Each row comes from the steps of one path. Every step used is in the known rows, and no mark comes twice. Write the path behind each row, first mark first.
Known rows
bagu-difi-pogog: [-2.91 -0.99  1.30 -0.56 -2.03 -2.15 -1.65 -1.42 -1.21  0.83 -4.20 -0.33
 -1.56  0.62  1.23  1.81 -0.51  4.64]
difi-pogog-ropef: [-2.06  0.32  3.19 -0.55 -2.64  0.08 -2.84  0.01  0.16  0.67 -3.35 -1.18
  1.74 -0.56 -2.05 -0.05  4.37 -0.14]
pogog-degil: [-2.24  0.23 -0.70 -0.24 -2.16 -1.02 -4.84  2.67  2.08  2.48  0.15 -3.59
  0.84  0.05 -0.39 -0.60 -2.68 -0.38]
ropef-bagu-degil-difi-pogog-zoku: [-1.74  0.29  3.92 -0.89 -1.64  3.39 -0.37 -3.10  1.20 -1.80 -3.88 -1.09
  0.73 -1.02  2.92 -2.65 -3.37  3.88]
ropef-bagu-degil: [-3.56 -0.04  0.91 -0.56 -1.12  1.09 -3.53  1.21  1.99  0.58  0.36 -3.26
  1.78  1.22 -0.78  1.07 -2.69  3.51]
difi-pogog-zoku-degil: [-1.50 -0.15  2.09  0.08 -1.83 -1.08 -1.44  0.08  0.37 -3.62 -4.35  1.13
 -0.83 -2.11  0.87 -2.22  1.36 -0.35]
bagu-degil-difi-pogog: [-1.97 -0.07  1.91 -2.01 -1.76 -0.33 -2.68 -3.13  2.07 -2.05 -4.88 -1.08
 -2.80 -0.76  1.82  0.66 -3.79  2.34]
degil-ropef-bagu: [-4.57 -0.20 -1.79 -1.68 -0.61  1.66 -3.31  3.01  2.34  5.37  0.73 -2.98
  6.37  2.01 -5.02  0.18  1.62  1.49]
pogog-zoku-degil-bagu: [-2.90 -0.80  2.49  0.25 -1.12 -0.72 -2.24  2.06  0.99  0.18  0.65 -1.78
  3.54 -1.21  0.78 -3.31 -2.36 -0.33]
ropef-bagu-difi-pogog: [-3.24 -0.93  3.49 -0.52 -1.53  1.63 -2.22 -0.58 -1.17  1.65 -3.41 -1.54
  1.82  1.86  1.19  1.55 -1.65  6.16]
zoku-degil-ropef-bagu: [-3.75 -0.15 -1.30 -1.26 -0.50  1.83 -5.57  3.73  2.00  1.42 -0.45 -2.62
  4.80  1.04 -5.07 -0.51  0.06  1.43]
difi-pogog-zoku: [-2.39 -0.12  1.47 -0.17 -1.89 -1.20  0.77 -0.55  0.45  0.20 -3.39  0.96
  0.84 -1.21  0.75 -1.35  2.89 -0.38]
difi-ropef: [-3.22 -0.01 -4.17 -0.73 -1.07 -1.45 -4.02  1.96  1.31  3.22 -0.40 -0.80
 -0.98  1.46 -0.68 -0.03  1.46 -0.30]
pogog-zoku: [-2.58 -0.31 -1.04  0.17 -1.53 -2.18 -0.32  1.39  0.44  3.30  0.36  0.43
  1.29 -0.42  0.62 -2.23  1.66 -0.80]
zoku-difi-ropef: [-4.32 -0.22 -3.46 -0.40 -0.90 -0.62 -2.93  2.83 -2.76  2.71 -1.50 -0.69
 -2.43  1.28 -0.60 -1.79 -0.38  0.03]
zoku-degil-ropef: [-3.41 -0.28 -3.53 -1.30 -0.92 -2.05 -5.08  3.02  2.05  0.69 -1.25 -1.46
  1.82 -0.06 -4.80 -0.31  1.28 -0.14]
degil-bagu-difi: [-4.55 -1.72  1.71 -0.55 -1.23 -1.87 -2.48  0.70 -0.50  4.75  0.48 -3.00
  2.83  1.30  1.22  0.34 -4.34  4.66]
bagu-degil-difi-pogog-ropef: [-1.18  0.64  3.30 -1.17 -2.86  1.04 -3.61 -3.26  0.75 -2.17 -4.82 -1.92
 -1.42 -1.81  0.10 -1.26 -0.93  2.36]
ropef-bagu: [-3.63 -0.49  1.32 -0.71 -0.64  1.48 -3.54  3.03  1.46  4.20  0.87 -2.11
  4.04  2.59 -0.44  1.16 -0.77  0.90]

Write each row's path
[-1.79  0.49  1.48 -0.60 -2.58  0.09 -3.87  0.61  2.19 -0.62 -3.25 -3.17
  0.35 -0.71 -0.27  0.31 -1.47  0.06]	difi-pogog-degil
[-2.35  0.30 -3.55 -1.52 -1.21 -0.55 -4.75 -1.27  2.07  0.53 -1.86 -1.69
 -4.23  0.31  1.68 -1.26 -3.63  2.34]	bagu-degil-difi-ropef
[-3.57 -1.13  1.10 -0.05 -1.09  0.67 -3.22  1.48 -1.06  4.66  0.14 -2.21
  2.11  2.67  1.10  0.83 -2.87  5.81]	ropef-bagu-difi
[-4.12 -0.14  4.83 -0.73 -2.27  2.00 -2.66  1.18 -1.21 -0.26 -3.27 -4.96
  2.89 -0.93 -0.37 -1.86 -5.87  0.70]	zoku-difi-pogog-degil-bagu
[-2.57 -0.18 -1.02 -1.57 -0.35  3.70 -5.29  1.35  1.52  5.16 -0.23 -1.64
  1.14  2.56  1.94 -1.35 -2.94  1.14]	degil-difi-ropef-bagu
[-4.29 -1.13 -1.41 -0.38 -1.23 -1.21 -3.35  0.35 -0.47  4.31  0.01 -3.01
  1.00  1.65  1.03 -0.99 -2.88  4.84]	degil-bagu-difi-ropef
[-1.53 -0.31 -2.66 -1.41 -0.69  0.00 -6.90  1.26  1.19  0.45 -2.17 -0.14
 -3.51  0.44  2.11 -2.02 -3.53 -0.08]	zoku-degil-difi-ropef
[-1.94  0.35  3.09 -0.75 -1.90  3.79 -5.03 -0.43  0.75  1.84 -0.40 -3.73
  2.02  0.31 -0.03 -2.02 -3.14  3.53]	pogog-ropef-bagu-degil-difi
[-2.35 -0.32 -0.56 -1.62 -1.31 -1.27 -3.80 -1.17  1.88  0.81 -1.36 -1.60
 -2.44 -0.19  1.79 -0.02 -5.07  1.90]	bagu-degil-difi
[-2.38  0.89  4.80 -0.34 -2.58  3.32 -3.35 -1.12  0.66 -2.34 -3.06 -3.70
  2.61 -0.33 -2.63 -0.08  1.43  3.99]	difi-pogog-ropef-bagu-degil
[-3.36  0.64 -2.15 -0.45 -0.92  1.65 -4.39  1.15  1.95  0.19 -0.14 -3.49
 -0.10  1.73 -1.17 -0.09 -1.22  3.66]	difi-ropef-bagu-degil
[-4.05  0.35 -1.36  0.68 -0.70  3.11 -0.72  2.81 -3.58  3.31 -0.46 -0.67
  1.06  0.98  0.27 -5.33 -0.07  1.60]	pogog-zoku-difi-ropef-bagu
[-4.00  0.91 -1.77  0.76 -1.21  2.58 -0.63  1.08 -3.16 -0.53 -1.16 -1.90
 -1.01  0.05 -0.14 -5.31 -1.77  4.17]	pogog-zoku-difi-ropef-bagu-degil
[-2.24  0.27 -1.22 -0.74 -1.70 -0.98 -1.31  0.17  1.25 -2.60 -4.66  0.41
  1.74 -2.35 -3.49 -2.95  3.79  0.29]	difi-pogog-zoku-degil-ropef
[-4.60 -0.10 -1.29 -0.43 -0.45  3.16 -3.42  3.55 -2.82  3.55 -0.67 -1.82
  0.83  2.61 -0.91 -1.71 -1.52  1.64]	zoku-difi-ropef-bagu
[-2.30 -0.37 -1.45 -0.28 -2.15 -1.98 -0.99 -1.21 -1.28 -2.40 -5.48  0.18
 -0.34 -2.21 -2.15 -3.43  1.94  4.96]	bagu-difi-pogog-zoku-degil-ropef
[-1.15  0.03 -0.68 -0.39 -0.53  3.70 -4.57  1.31  0.71  0.90 -1.18 -0.24
 -0.04  0.08  2.97 -5.35 -3.10  1.24]	pogog-zoku-degil-difi-ropef-bagu
[-4.27  0.86  1.03 -1.09 -1.88  4.57 -3.14  2.21 -1.24  0.68 -4.07 -4.86
  4.50  0.12 -4.98 -2.37 -1.91  2.54]	zoku-difi-pogog-degil-ropef-bagu
[-2.68  0.27  0.94 -0.68 -1.28  2.55 -1.71  0.64  1.07 -1.92 -3.83 -0.97
  4.76 -1.00 -3.80 -3.06  2.89  1.79]	difi-pogog-zoku-degil-ropef-bagu
[-1.22  0.09  3.94 -1.45 -2.37  1.46 -3.64 -1.45  0.32  1.68 -4.25 -0.68
  0.70 -0.70  0.33 -1.17  0.81 -0.07]	degil-difi-pogog-ropef
[-3.15  0.95  0.69 -1.29 -2.12  3.59 -4.16  1.50  2.99  1.17 -2.78 -5.21
  5.89  0.35 -4.89 -0.62  0.15  2.01]	difi-pogog-degil-ropef-bagu
[-1.19  0.57 -3.27 -1.04 -1.77  1.01 -6.49  1.19  2.31  3.21 -1.01 -3.05
 -1.98  0.24  2.04 -2.89 -4.83 -0.24]	pogog-degil-difi-ropef
[-3.22 -0.87  1.57  0.05 -2.28 -0.97 -4.31  1.22  0.38  3.71  0.58 -5.82
  2.92  0.23  1.14 -1.46 -7.20  4.67]	pogog-degil-bagu-difi
[-1.78 -0.22 -0.47  0.44 -1.35 -2.13 -2.53  2.29  0.29 -0.56 -0.58  0.70
 -0.32 -1.36  0.67 -2.92  0.11 -0.64]	pogog-zoku-degil
